Group, then class
[ 0.61 -0.03 -0.28 -0.83 -0.49  0.66  0.00  1.85 -1.07  0.35 -1.65 -0.70
  0.74 -0.46  0.18 -2.48  0.34 -0.99 -0.20 -0.68  3.00 -1.58 -0.42  0.51
 -0.51] : <37>:z607
[ 0.88 -0.19 -0.36 -1.94 -1.45  0.75 -0.71  2.30 -0.44 -0.21 -0.71 -1.08
  0.53 -0.04  2.91 -3.13 -0.03 -0.13  0.58 -1.18  2.39 -4.00  0.55  0.86
 -0.07] : <37>:z502
[ 1.51 -1.21 -1.25 -1.31 -1.47  0.16 -0.71  1.23  1.04  1.03 -1.98 -0.38
 -2.01  1.12 -0.24 -6.02 -0.78  1.04  0.70 -0.33  0.92 -0.24  0.53  1.69
 -1.52] : <37>:z607
[-0.28 -1.27  0.16 -0.94  1.67 -1.64  1.17 -1.46 -0.07 -1.71 -2.09  0.00
 -1.08 -0.38 -1.74 -1.50 -0.69 -0.04  0.13  0.57  0.65  0.95 -0.08 -0.11
  0.13] : <36>:z212
[ 0.94 -0.61 -0.31 -1.55 -1.24  0.69 -0.70  2.42 -0.93  0.54 -0.57 -0.92
  0.61  0.29  2.10 -3.97  0.39 -0.41  0.09 -1.08  2.69 -3.86  0.49  1.24
 -1.23] : <37>:z354
[ 0.02 -1.18 -0.53 -1.47  0.96 -1.82 -0.15 -0.85  0.67 -1.47 -3.15  0.10
 -2.09  1.10 -1.21 -3.35 -0.81  2.04  0.32  0.75 -0.53  1.34  1.22  0.68
 -1.63] : <36>:z212
[ 0.89 -0.34 -0.89 -1.10 -1.14  0.73 -0.75  2.30 -0.68  0.35 -0.70 -0.60
  0.45  0.02  1.36 -4.36  0.19 -0.28  0.15 -0.75  2.81 -2.67  0.05 -0.14
 -1.11] : <37>:z354
[-0.31 -0.77 -0.92 -1.19  0.18 -0.33  0.00  1.04  1.37  0.29 -0.74 -0.27
 -1.87  0.84 -0.04 -3.73 -0.74  0.05  0.72  0.12  0.80 -1.12  0.05  0.12
 -0.41] : <36>:Z68
[ 0.11  0.53  0.20 -0.88 -1.30  0.53 -0.15  2.24  0.12  0.49  1.28 -0.85
  0.35  0.31  2.88 -1.59  0.46 -1.02  0.72 -0.34  2.25 -4.51  0.31 -0.23
  0.80] : <37>:z502
[ 0.40 -2.03 -0.69 -1.25  1.91 -1.09 -1.19 -1.46  1.72 -0.58 -3.76  1.53
 -1.34  1.48 -1.67 -3.36 -1.48  3.34  0.22  0.52 -2.16  3.12  1.17 -0.03
 -1.37] : <36>:z212
[ 0.61 -1.48 -0.64 -1.97  1.45 -2.15 -0.65 -1.70 -0.07 -1.41 -3.80 -0.24
 -0.53 -0.16 -1.87 -3.54 -0.78  3.23  0.40  1.06 -0.02  1.45  1.31  0.99
 -2.11] : <36>:z212
[ 0.56 -0.90  0.19  0.45  0.66  0.25 -0.53 -0.85  0.73 -0.80 -1.82  0.56
  1.18 -0.18 -1.58  0.76 -0.72  0.01 -0.66 -1.50 -0.78  3.05 -0.29 -0.49
 -0.71] : <31>:z85
[ 0.70  0.71 -0.25 -1.40 -1.19 -0.15  0.25  2.54 -0.57 -0.27 -1.92 -2.65
  0.22  0.04  2.78 -3.14  0.12 -0.38  0.65 -1.15  3.45 -5.46  1.37  1.06
 -0.47] : <37>:z354
[-0.43 -1.95 -0.43 -2.02  1.31 -1.67 -0.26 -1.34  1.35 -1.28 -4.12  0.37
 -1.05  0.21 -1.28 -3.32 -1.32  2.89  0.45  0.49 -0.53  2.35  1.24  0.04
 -1.27] : <36>:z212
[-0.47 -2.09 -0.13 -1.62  2.06 -0.90  0.87 -1.28  0.44 -1.68 -3.47  0.31
 -1.63 -0.09 -2.08 -1.38  0.81  0.66 -0.32  1.40 -0.07  2.62 -0.20 -0.55
  1.01] : <36>:z265
[ 1.20 -0.28  0.11 -1.09 -0.27  0.38 -0.21  1.79 -2.21 -0.47 -1.14 -0.78
  3.11  0.37  1.35 -1.30  0.61 -0.55 -0.13 -1.36  2.49 -2.42  0.04  2.11
 -0.70] : <37>:z502
[ 0.94 -0.58 -0.90 -1.36 -0.64  0.92 -0.47  1.62 -0.45  1.44 -1.62 -0.42
 -0.18  0.51  0.22 -3.01  0.59 -2.11 -0.19 -0.53  2.02 -0.90 -1.16  0.51
 -0.80] : <37>:z607
[ 0.48 -0.04  0.13  0.74 -0.34  1.18 -1.70 -1.46  1.96 -0.14 -0.78  1.16
  0.75  2.03 -0.21  1.16 -0.52  2.39  0.46  0.07 -3.34  2.56  0.03 -1.31
  0.81] : <31>:z518
[ 1.74 -0.92 -0.61 -1.80 -0.19  1.07 -1.51  1.30 -1.73  0.89 -3.67 -0.27
  0.29 -0.02 -0.45 -4.61  0.10 -0.77 -0.54 -0.90  2.64  0.93 -0.53  0.67
 -1.75] : <37>:z607
[-0.44 -1.32  0.23 -2.08  1.50 -1.98  1.09 -0.96  0.08 -1.65 -2.52 -0.11
 -1.11 -0.27 -1.14 -1.65  0.11  0.99  0.33  1.05  0.98  0.30  0.28  1.04
 -2.71] : <36>:z212
[-0.50 -0.10  0.15 -0.50  1.83 -3.20  2.07 -0.40 -1.32 -1.26 -0.42 -0.33
 -2.26 -0.95 -0.89 -2.32 -0.20 -0.64  0.28  1.32  2.98 -1.07 -0.24  1.60
 -1.12] : <36>:z212
[-0.49 -0.89  0.04 -0.57  1.14 -1.86  0.22 -1.09  0.14 -0.13 -1.29  0.78
 -3.05  0.04 -1.98 -1.65 -0.71 -0.13  0.33  1.00 -0.01  2.39 -0.30  0.58
 -1.07] : <36>:z265
[ 0.81 -0.05 -0.18  0.59 -0.09  0.36 -1.52 -1.52  0.63  1.18 -0.90  0.44
  0.52  0.69 -1.83  0.51 -0.13  0.36 -0.62  0.21 -1.92  3.29 -0.23 -0.44
 -0.76] : <31>:z85
[-0.49 -0.24 -0.23  0.40  0.80 -0.46 -0.06 -0.56 -0.30  0.17  0.50  0.30
 -0.43 -0.07 -0.59  0.68  0.21  0.74 -0.06  0.66 -0.87  1.33  0.10 -0.11
 -0.67] : <31>:z238
[ 0.53 -0.27 -0.60  1.21 -0.16  1.16 -1.01 -1.28  2.08  1.72  0.88  0.60
  0.04  1.47 -0.97  2.16 -0.36  1.05  0.02 -0.10 -3.89  3.38 -0.51 -1.68
  0.71] : <31>:z518
[ 0.43 -1.00 -0.06 -0.19 -0.63  0.99 -2.27 -1.30  2.05  0.58 -2.32  0.91
  0.05  1.47 -0.86  0.27  0.20  3.13 -0.27 -0.52 -3.27  3.89  0.99 -0.94
 -0.30] : <31>:z238
[-0.36 -0.40  0.33  0.84  3.44 -1.13 -0.31 -1.47  1.09 -0.01 -1.17  0.66
 -0.55 -0.26 -2.01  0.81 -0.53  0.53  0.13  0.74 -1.87  3.19 -0.42 -1.87
 -0.16] : <31>:z238
[ 0.36  0.20 -1.00 -1.02 -0.61 -0.29 -0.44  0.88  1.11  0.33 -0.52 -0.08
 -2.11  0.58  0.44 -4.62 -0.97  1.06  0.45  0.95  0.05 -0.65  0.45  0.76
 -0.44] : <37>:z607
